In the rows, zero is written as 128.
Facts:
k_109 θ k_322; k_109 θ k_737; k_109 θ k_939; k_110 θ k_89; k_110 θ k_939
k_126 θ k_855; k_148 θ k_107; k_154 θ k_221; k_154 θ k_73; k_158 θ k_630
k_158 θ k_988; k_158 θ k_859; k_164 θ k_791; k_164 θ k_338; k_164 θ k_34
k_164 θ k_238; k_167 θ k_199; k_167 θ k_302; k_179 θ k_578; k_186 θ k_201
k_200 θ k_639; k_201 θ k_937; k_21 θ k_89; k_210 θ k_221; k_210 θ k_209
k_218 θ k_84; k_218 θ k_191; k_218 θ k_947; k_221 θ k_992; k_221 θ k_405
k_226 θ k_639; k_226 θ k_791; k_237 θ k_671; k_237 θ k_454; k_247 θ k_675
k_250 θ k_199; k_250 θ k_981; k_250 θ k_251; k_251 θ k_992; k_26 θ k_639
k_26 θ k_221; k_298 θ k_851; k_299 θ k_992; k_322 θ k_544; k_350 θ k_751
k_350 θ k_88; k_350 θ k_89; k_350 θ k_7; k_365 θ k_186; k_372 θ k_628
k_373 θ k_992; k_373 θ k_735; k_373 θ k_405; k_386 θ k_671; k_39 θ k_797
k_397 θ k_979; k_405 θ k_671; k_418 θ k_350; k_439 θ k_126; k_441 θ k_672
k_45 θ k_682; k_454 θ k_373; k_494 θ k_347; k_494 θ k_86; k_496 θ k_979
k_51 θ k_909; k_51 θ k_675; k_51 θ k_52; k_52 θ k_439; k_54 θ k_199
k_54 θ k_851; k_565 θ k_199; k_570 θ k_191; k_579 θ k_209; k_589 θ k_992
k_589 θ k_347; k_590 θ k_751; k_598 θ k_643; k_606 θ k_34; k_606 θ k_671
k_608 θ k_876; k_630 θ k_49; k_632 θ k_608; k_632 θ k_983; k_632 θ k_86
k_641 θ k_221; k_643 θ k_221; k_656 θ k_397; k_66 θ k_675; k_672 θ k_397
k_682 θ k_565; k_683 θ k_88; k_7 θ k_397; k_7 θ k_75; k_7 θ k_641
k_704 θ k_373; k_72 θ k_397; k_72 θ k_322; k_72 θ k_983; k_72 θ k_939
k_737 θ k_169; k_737 θ k_763; k_737 θ k_86; k_75 θ k_735; k_75 θ k_209
k_751 θ k_89; k_751 θ k_86; k_762 θ k_876; k_789 θ k_512; k_791 θ k_992
k_797 θ k_210; k_807 θ k_164; k_807 θ k_576; k_82 θ k_397; k_82 θ k_73
k_82 θ k_373; k_822 θ k_386; k_822 θ k_639; k_822 θ k_471; k_84 θ k_372
k_840 θ k_608; k_840 θ k_251; k_850 θ k_510; k_850 θ k_876; k_850 θ k_983
k_851 θ k_405; k_855 θ k_373; k_859 θ k_851; k_86 θ k_221; k_86 θ k_671
k_867 θ k_963; k_876 θ k_544; k_894 θ k_578; k_894 θ k_221; k_894 θ k_86
k_9 θ k_164; k_9 θ k_763; k_911 θ k_405; k_937 θ k_199; k_939 θ k_178
k_94 θ k_598; k_947 θ k_682; k_963 θ k_785; k_963 θ k_751; k_963 θ k_386
k_979 θ k_641; k_981 θ k_247; k_983 θ k_200; k_986 θ k_164; k_986 θ k_876
k_995 θ k_386; k_998 θ k_855; k_107 ζ 72; k_109 ζ 722; k_110 ζ 72
k_126 ζ 130; k_146 ζ 72; k_148 ζ 130; k_154 ζ 130; k_158 ζ 722
k_164 ζ 72; k_167 ζ 130; k_169 ζ 72; k_178 ζ 72; k_179 ζ 72
k_186 ζ 130; k_191 ζ 130; k_199 ζ 72; k_200 ζ 722; k_201 ζ 722
k_209 ζ 722; k_21 ζ 130; k_210 ζ 72; k_218 ζ 722; k_221 ζ 72
k_226 ζ 72; k_237 ζ 722; k_238 ζ 130; k_247 ζ 722; k_250 ζ 722
k_251 ζ 72; k_26 ζ 72; k_298 ζ 722; k_299 ζ 722; k_302 ζ 722
k_322 ζ 72; k_338 ζ 722; k_34 ζ 722; k_347 ζ 130; k_350 ζ 130
k_365 ζ 722; k_372 ζ 72; k_373 ζ 130; k_386 ζ 722; k_39 ζ 130
k_397 ζ 722; k_405 ζ 722; k_418 ζ 72; k_439 ζ 722; k_441 ζ 72
k_45 ζ 72; k_454 ζ 130; k_471 ζ 130; k_49 ζ 722; k_494 ζ 72
k_496 ζ 722; k_51 ζ 72; k_510 ζ 722; k_512 ζ 72; k_516 ζ 130
k_52 ζ 722; k_54 ζ 72; k_544 ζ 722; k_565 ζ 130; k_567 ζ 722
k_570 ζ 722; k_576 ζ 722; k_578 ζ 722; k_579 ζ 130; k_589 ζ 72
k_590 ζ 722; k_598 ζ 130; k_606 ζ 72; k_608 ζ 130; k_628 ζ 72
k_630 ζ 722; k_632 ζ 72; k_639 ζ 72; k_641 ζ 72; k_643 ζ 72
k_656 ζ 72; k_66 ζ 722; k_671 ζ 72; k_672 ζ 72; k_675 ζ 722
k_682 ζ 722; k_683 ζ 722; k_7 ζ 72; k_704 ζ 72; k_72 ζ 72
k_73 ζ 72; k_735 ζ 722; k_737 ζ 72; k_75 ζ 722; k_751 ζ 72
k_762 ζ 722; k_763 ζ 722; k_785 ζ 72; k_789 ζ 722; k_791 ζ 72
k_797 ζ 72; k_807 ζ 72; k_82 ζ 72; k_822 ζ 722; k_84 ζ 130
k_840 ζ 72; k_850 ζ 722; k_851 ζ 130; k_855 ζ 72; k_859 ζ 722
k_86 ζ 72; k_867 ζ 72; k_876 ζ 72; k_88 ζ 722; k_89 ζ 722
k_894 ζ 130; k_9 ζ 72; k_909 ζ 130; k_911 ζ 722; k_937 ζ 130
k_939 ζ 722; k_94 ζ 72; k_947 ζ 722; k_963 ζ 722; k_979 ζ 72
k_981 ζ 72; k_983 ζ 72; k_986 ζ 130; k_988 ζ 722; k_992 ζ 72
k_995 ζ 72; k_998 ζ 130

Known rows:
k_785: [127 120 114 115 118 130 106 122 138 149 171 134 118 125 125 111 118  90
 169 119 110 131 131 113 131 141 119 138 111]
k_628: [132 123 117 111 125 130 106 118 140 153 166 138 116 122 130 109 121  86
 163 121 114 127 129 112 136 143 119 137 109]
k_107: [131 116 117 105 121 134 104 118 142 154 165 135 117 123 127 112 115  79
 171 121 113 130 127 112 138 142 119 138 112]
k_496: [143 155 129 146 100 136 154 119 108 126  93 123 141 118  98 117 117 102
  86 142 126 134 118 145 128 125 130 116 120]
k_979: [135  97 121 104 128 159 143 112 103 132  76 130 156 105  54 125 105  86
  71 128 112 126 113 135 145 143 133 121 103]
k_191: [129 114 153 152 120 142 106 126 160 146 158 165 125 159 146 105 141  92
 158 136 111 139 123 108 125 134 110 135 121]
k_578: [149 161 127 133  90 128 136 121 146 140 154 141 114 150 146 106 123 105
 159 143 123 138 135 116 127 135 116 137 124]
k_630: [133 156 128 150 113 114 153 122 124 123 127 124 125 130 145 122 137 134
 108 136 135 132 129 141 131 122 132 119 130]
k_986: [116 120 157 129 134 155 124 145 152 144 103 147 118 133 127 136 161 204
  92 119 143  98 138 112 124 103 126 124 117]
k_995: [102 118  97 124 147 120 122 138 113 125 132 117 138 101 113 122 123 144
 128 120 117 132 142 122 103 127 143 129 114]
k_988: [146 163 128 137  90 127 139 116 145 139 159 137 112 144 151  97 121  84
 159 141 126 133 128 116 126 135 115 133 122]
k_763: [147 165 129 136  87 127 134 120 148 141 158 139 113 146 147 106 120 104
 158 142 125 134 135 117 124 131 117 135 119]
k_682: [148 162 133 135 145 121 131 148 111 126 134 110 128 121 169 139 141 152
 100 146 118 165 138 154 103 119 139 123 132]
k_859: [139 119 125 158 139  95 205  94 107 117 151 106 116 149 160 113 149 146
  86 120 180 144  89 150 167 121 112  99 125]
k_186: [118 108 152 151 155 136 115 141 136 124 119 144 140 142 141 136 155 143
 106 132 117 139 123 135 124 120 131 123 128]
k_589: [131 131 110 124 142 116  76 153 114 128 103 131 138  99 169 149  85 103
 143 100 132  98 110 126 129 130 123 132 161]
k_704: [103 109 153 101 138 131  56 106 129 116 125  86 119  89  46 159 133  71
 149 130 146 126 117 151 119 123 134 133 162]

Rows:
No name comes twice in this set of rows, the named rows included.
[123  92 137 113 151 144 168 139 140  97  97 156 144 189 120 151 140 200
 131 135 130 115 139 112 133 141 137 137 146]	k_894
[141 140  92 138 151 107  52 170 111 132  76 152 144  77 204 152  64  86
 138  94 132  82 100 123 122 124 121 132 183]	k_791
[121 125 106 122 146 120 106 138 125 144 114 129 126  88 136 126 127 142
 116 113 114 107 135 124 123 120 137 126 117]	k_164
[142 147 135 132 110 125 152 106 128 116 103 123 125 130 120 134 131 117
 115 144 139 123 118 144 137 128 132 123 144]	k_75
[138 183 143 155  57 123 150 130 141 130 191 127 132 168 138 129 109 125
 180 120 130 139 151 127 154 136 114 138 123]	k_89
[112 129 130 127 114 123 130 132 113 125 150 111 145 122 102 160 125 160
 143  99 128 127 142 142 166 132 134 130 117]	k_110
[131 162  93 174 137  94 137 127 138 128  90 148 125 103 178 110 143 128
 111 149  97 122 139 134 110 120 153 124 134]	k_200
[157 161 143 125 143 126 136 156 107 127 138 109 125 127 181 144 127 154
  94 139 133 162 130 150 108 118 127 122 130]	k_250
[144 143 106 131 154 112  53 176 109 130  81 141 144  80 205 158  62  91
 141  92 138  85  97 123 120 126 117 134 183]	k_251
[126 108 130 119 115 155 124 114  99 137  86 116 155  87  44 124 106  66
  81 125 115 131 111 141 139 133 130 118 100]	k_656
[127  99 113 107 155 121 135 115 124 129 121 123 126 116 121 147 142 141
 121 120 119 115 133 134 148 136 141 129 126]	k_797
[123 161 102 161 123 105 140 132 127 122 113 136 130 114 153 108 131 144
 119 145 112 133 139 133  95 120 144 124 134]	k_822

Now the same nodes, written a new way:
Known rows:
k_763: [131 111 124 122 123  87 118 143 133 137 124 153  99 130 142 145 104 128
 143  98  81 138 143 136 137 138 146 119 116 112 150 154 118 120 109 159
 141 141 121 107 142 144 117 141]
k_454: [153 126 126 124 129 132 123 124 124 113 130 153 117 130 141 138 136 130
 140 164 118 114 109 146 134 146 133 156 149 139 105 146 123 108 175  71
 115 143 129 115 113 113 118 110]
k_237: [108 132 118 119 134 131 120 127 143 144 138 117 124 124 117 128  79 132
 155 155 114 125 147 140 121 137 105 132 138 133 119 215 109 114 150 121
 117 139 123 127 154 133 129 138]
k_606: [114 136 111 128 130 161 132 156 132 134 126 114  97 109 108 120 117 126
 174 137 157 138 131 135 131 117 126 142 172  93 114 162 131 130 106 119
 115 138 126 124 128 136 134 138]
k_418: [131 142 137 146 130 130 132  88 118 136 138 127 128 104 110 100 141 129
 134 133 184 120 100 130 132 115 135 122 133 110 119 128 126 131 100 142
 130 121 133 123 114 132 150 181]
k_94: [116 137 122 122 126 161 141 109 130 116 129 102 118 117 104 104 132 130
 149 148 153 129 122 133 128 122 120 137 148 119 109 115 126 135 116 111
 122 130 131 130 119 130 132 130]
k_855: [149 135 113  99 125 141 141  78 118  99 131 112 105 132 127 125 127 125
 147 132 123 120 119 128 127 137 132 145 168 119 114 101 130 114 133 107
 121 133 119 118 116 127 127 151]
k_656: [110 141 124 134 126 143 137  72 120 111 137  88 128 117 104  88 154 134
 136 134 163 125 105 126 138 118 128 112 109 139 103 103 127 145 106 119
 134 128 135 129 112 127 130 131]
k_675: [176 115 125  87 119  98 134 102 136 124 122 173 162 152 175 143 141 125
  79  81  91 126 160 114  94 159 139 117 133 147 144 118 136 111 153 196
 125 106 121 111 171 148 126 152]
k_66: [148 121 117 107 127 135 134 150 143 139 131 145 176 141 171 132 143 131
  85 122 137 131 167 119  88 150 124 100 121 155 129 183 136 115 154 171
 110 110 127 117 188 152 134 148]
k_250: [108 134 119 144 134 162 118 159 147 129 123 124 148 130 154 116  95 130
  97 129 116 118 179 116  96 141 115 111  72 145 134 166 139 119 150 100
 122 122 124 132 173 139 139 119]
k_210: [123 138 120 115 126 152 142  81 120 107 133  89 119 119  98 107 128 130
 151 154 135 120 116 130 132 131 130 136 143 124 110 107 125 126 126  92
 127 136 128 125 102 128 131 138]
k_579: [153 124 134 129 128 136 133 134 124 127 141 139 130 123 129 119 153 135
 121 172 142 116 106 141 135 142 129 137 110 154 101 141 126 113 160  65
 115 143 136 120 111 113 125 104]
k_911: [105 130 125 120 133 126 117 131 139 147 134 118 129 125 125 123  76 132
 145 143 106 125 147 140 125 135 103 139 129 133 129 204 111 112 147 136
 117 134 120 136 147 131 123 130]
k_89: [143 127 161 135 124  55 114  66 123 146 129 166 139 125 131 138 105 129
 120  90 109 117 113 137 139 131 144 123 110 122 156 136 111 129 115 197
 142 116 130 112 135 134 132 188]
k_986: [127 118 104 166 138 141 111 218 129 130 128 150 105 130 148 143 167 131
 128 130 141 142 101 141 144 119 135 109 111 138 110 179 140 131 139  73
 128 156 134 120 132 131 120  97]
k_84: [154 119 165 128 132 112 141 225 125 157 137 147 141 134 131 180 164 114
  74 205 155 136 132 120 133 129 130 130 128 134 157  77 127 104 150  61
 137 130 141 129  98  97 127  97]

Rows:
No name comes twice in this set of rows, the named rows included.
[157 119 120 104 126 127 135 133 142 136 127 161 170 142 169 135 142 128
  80 109 123 129 166 115  87 152 129 108 121 153 132 157 141 113 156 178
 115 111 126 116 189 149 130 148]	k_247
[102 132 130 128 126 117 123  95 136 133 143  98 143 124 108 106 106 140
 128 141 119 123 143 137 125 141 114 111  76 156 117 157 106 135 137 135
 131 134 131 126 147 130 125 123]	k_496
[ 99 120 101 149 140 116 110 173 131 133 135 114 124 146 143 146 147 128
 114 109 122 141 116 123 132 123 115  74  93 162 135 171 131 133 110 152
 144 130 125 137 153 136 116 129]	k_762
[105 139 121 146 133 176 129 139 128 125 120 100 128 114 138 101 109 125
 129 128 140 119 146 111 114 112 111 147 130 110 128 127 155 120 128 107
 114 116 121 150 114 118 143 118]	k_54
[139 130 138 132 125 128 124 126 128 121 125 156 119 126 124 131 137 133
 131 156 126 120 106 146 135 132 135 148 130 134 108 128 124 133 165  68
 118 145 138 123 122 120 118  87]	k_598
[198 115 123 108 123 122 133 149 126 120 121 197 157 145 178 154 180 125
  83 124 135 122 118 129 107 149 153 142 155 147 115 114 145 114 179 126
 109 117 132 110 140 133 125 129]	k_909
[144 120 113 156 135 113 109 166 118 109 123 156 117 147 157 163 177 125
 115 106 118 135  78 136 152 115 141 114 124 151 122 118 145 138 143 105
 140 134 129 126 115 116 115 101]	k_608
[106 123 137 152 129 140 118 160 140 148 124 116 150 128 148 104  95 130
  92 120 107 121 177 112 105 125 118 120  52 137 154 141 142 129 134 142
 128 115 124 142 145 126 138 101]	k_365
[ 90 141 102 148 142 162 122 130 127 119 126  99 122 133 103 135 143 125
 149 129 171 140 101 129 133 109 111 113 154 132 102 157 134 153 107 127
 130 126 131 139 137 132 124 132]	k_632
[109 132 126 131 133 126 122 137 137 145 131 115 140 125 128 116  76 131
 141 133  99 121 157 130 124 130  94 140 136 131 138 197 126 105 144 154
 114 129 116 144 140 121 130 123]	k_298
[125 140 132 103 121 118 134  63 124 105 108 136 131 150 104 159 131 121
 159  97 112 141 105 126 137 115 138 149 191 106 121  55 118 173 114 140
 139 115 134 138 125 133 113 113]	k_639
[123 112 140 129 121 116 137 179 141 172 138 127 163 126 129 110 153 134
 107 137 134 143 166 116 119 127 116 105  89 145 148 157 121 129 107 203
 123 122 135 136 156 133 129 109]	k_789

The same nodes again, as new rows of numbers:
Known rows:
k_191: [133 135 131 138 113 129 148 122  81 133 169 112  70 150  80 131  75 119
 113 148 152 155 137 130 131 131 129 131 141 170 148 166 149 113 134 134
 139 102 143  75 144 112 170 134 128]
k_167: [152 131 142 112 122 131 134 124  86 154 168 123  94 140 127 126 106  96
 111 145 154 133 128 114 138 133 136 127 126 165 188 163 120 113 137 125
 133 118 132  94 110 116 172 133 129]
k_763: [136 133 135 130 115 134 148 102 118 148  94 104  96 150 119 133  94 115
 126 145 152 141 119 112 128 126 128 132 139 152 104 165 128 131 143 117
 159 120 149 152 126 121 129 135 124]
k_998: [120 147 137 112 115 131 139 141  93 133 184 109 101 131 116 138  99 112
 109 138 149 138 131 113 139 135 124 129 123 148 162 167 127 112 139 123
 162 126 135 109 133 123 127 133 118]
k_496: [128 145 122 133 127 129 143 115 105 122 115 129 111 130 136 134 107 122
 127 135 154 144 130 104 140 136 133 132 129 148 155 163 134 139 144 117
 167 135 142 136 122 125 112 143 136]
k_302: [144 116 127 141 125 129 139 103 100 158 116 125 102 136 117 124  95 111
 130 148 156 125 121 117 130 131 139 135 144 170 144 159 117 139 137 121
 144 115 143 123 128 119 148 133 133]
k_894: [142 151 135 110 113 141 141 133  94 131 166 113  94 139 136 133  90 109
 111 134 154 148 137 105 148 139 129 126 116 141 172 167 132 107 141 117
 158 126 134 112 119 128 153 136 123]
k_218: [137 133 122 145 127 116 141 113  85 130 120 129 104 135 116 129  65 112
 115 132 154 177 138 122 145 129 137 137 150 164 193 157 133 127 140 120
 139 119 145  97 123 110 159 139 100]
k_988: [134 126 129 137 125 124 141 115  99 147 122 120 111 142 131 126  21 111
 127 154 143 130 124  96 139 142 131 144 131 164 105 168 109 135 133 129
 160 115 146 133 164 122 132 137 132]
k_986: [142 153 152 100 110 134 140 126  96 140 126  99  86 148 124 138 140  96
 100 147 150 160 127 117 138 134 125 126 125 144 150 172 133 104 143 127
 156 129 140 129  93 122 154 143 120]
k_544: [140 138 135 141 116 129 143 110 108 133  87 104  86 147 107 135 147 117
 114 157 149 142 119 120 132 132 132 136 143 157  84 163 133 140 141 129
 162 124 150 155 100 128 115 145 137]
k_983: [146 138 123 107 106 132 146 119 116 141 150 111  82 138  95 131 124 111
 113 143 146 146 140 128 136 151 136 136 137 141 108 161 134 136 144 139
 173 118 140 124 101 134 139 149 152]
k_322: [135 140 136 109 110 124 145 121 115 143 140 107  84 144 101 133 138 104
 114 145 143 149 138 134 129 140 135 138 130 143 100 161 140 137 145 142
 163 129 144 132  74 123 124 150 152]
k_840: [137 135 133  98 113 125 142 124 111 151 135 118 101 130 109 134 128  97
 109 133 146 163 138 129 133 142 136 135 133 141 153 159 127 129 150 134
 169 129 138 115  80 131 138 145 135]
k_762: [145 142 134 125 121 123 138 110 104 130  70 109  97 139 126 134 154 103
 109 147 152 159 124 113 142 137 134 136 142 152 127 166 125 137 145 125
 161 131 147 151  90 126 129 149 116]
k_656: [118 147 124 108 119 126 147 124 111 131 168 131 104 129 117 134 114 110
 122 130 145 144 142 122 134 142 135 134 119 140 150 158 142 136 148 134
 167 134 138 112  99 124 119 147 154]
k_201: [151 119 132 134 128 130 135 105 101 155 113 130 105 133 126 123 103 105
 127 144 157 132 120 118 137 130 142 133 141 171 162 161 116 139 139 120
 145 118 142 113 123 120 156 133 135]

Rows:
No name comes twice in this set of rows, the named rows included.
[136 140 126 114 109 126 147 122 120 149 200 110  94 149 113 128  58 116
 129 121 150 139 138 119 130 135 136 137 122 133 114 155 138 130 142 127
 156 130 137 121 106 124 127 140 151]	k_751
[145 134 118 109 106 124 146 126 118 152 190 106  90 154 106 125  47 116
 127 127 149 140 139 118 133 142 137 137 129 136 106 158 133 125 140 129
 155 121 139 122 124 127 145 140 152]	k_785
[153 141 123 133 116 126 139 119 109 131 150 110 107 150 140 127  42 118
 125 127 156 147 130 101 145 136 137 137 133 141 132 159 123 129 139 110
 155 131 141 143 129 135 131 138 117]	k_963
[132 144 126 107 119 116 144 126 115 139 200 119  99 143 121 129  72 114
 129 120 150 144 139 120 130 132 136 135 117 131 135 154 140 133 146 125
 146 139 138 109 100 119 125 144 147]	k_418
[137 138 127  90 110 127 147 121 117 160 151 110 104 136 126 130  37  98
 117 125 146 159 140 118 142 140 132 134 127 131 154 162 122 119 149 126
 167 127 137 126 104 125 146 139 123]	k_606
[115 128 130  81 121 102 130 140 108 145 182 110 113 120 100 132 127 100
 110 118 146 144 129 127 132 145 131 137 144 140 162 155 113 126 149 131
 151 134 139  96 129 132 130 141 123]	k_51
[118 143 121 105 120 125 145 128 114 137 170 128 113 125 124 135  97 105
 120 127 144 152 143 119 140 143 132 135 118 134 173 159 131 129 149 131
 171 134 135 111  90 125 113 143 141]	k_82
[125 122 127  91 118 113 135 131 109 154 175 112  97 124  85 127 132 103
 118 126 147 131 128 135 126 143 135 136 143 152 149 156 117 135 145 132
 150 123 140 100 127 128 137 138 140]	k_981
[134 133 121 114 105 135 151 121 122 154 176 112  95 143 106 131  61 114
 124 133 146 140 141 121 131 141 134 135 123 137 120 159 132 128 144 131
 172 121 137 127 108 129 128 136 150]	k_86
[131 140 133 116 113 117 145 116 117 140 167 110  86 149  97 131 119 113
 122 138 145 141 136 128 123 136 134 138 125 143 101 158 141 135 144 136
 152 129 143 119  94 122 118 147 157]	k_178
[142 135 123 133 118 138 147 109 111 137 118 115  99 141 119 130  84 127
 129 142 156 132 124 106 135 135 133 134 137 153 120 163 131 134 141 118
 165 117 146 133 144 127 130 135 137]	k_578
[139 127 129 143 123 134 141 117 103 146 129 120 118 139 137 126  32 109
 124 146 146 133 130  97 147 142 134 141 129 158 134 166 110 132 136 124
 166 120 141 135 141 127 126 134 123]	k_859
[134 136 133 106 108 128 149 115 120 157 160 106  91 146 106 131  67 108
 122 136 145 142 135 126 127 135 131 134 131 139 118 160 133 129 146 133
 158 122 142 125 103 120 141 140 144]	k_169

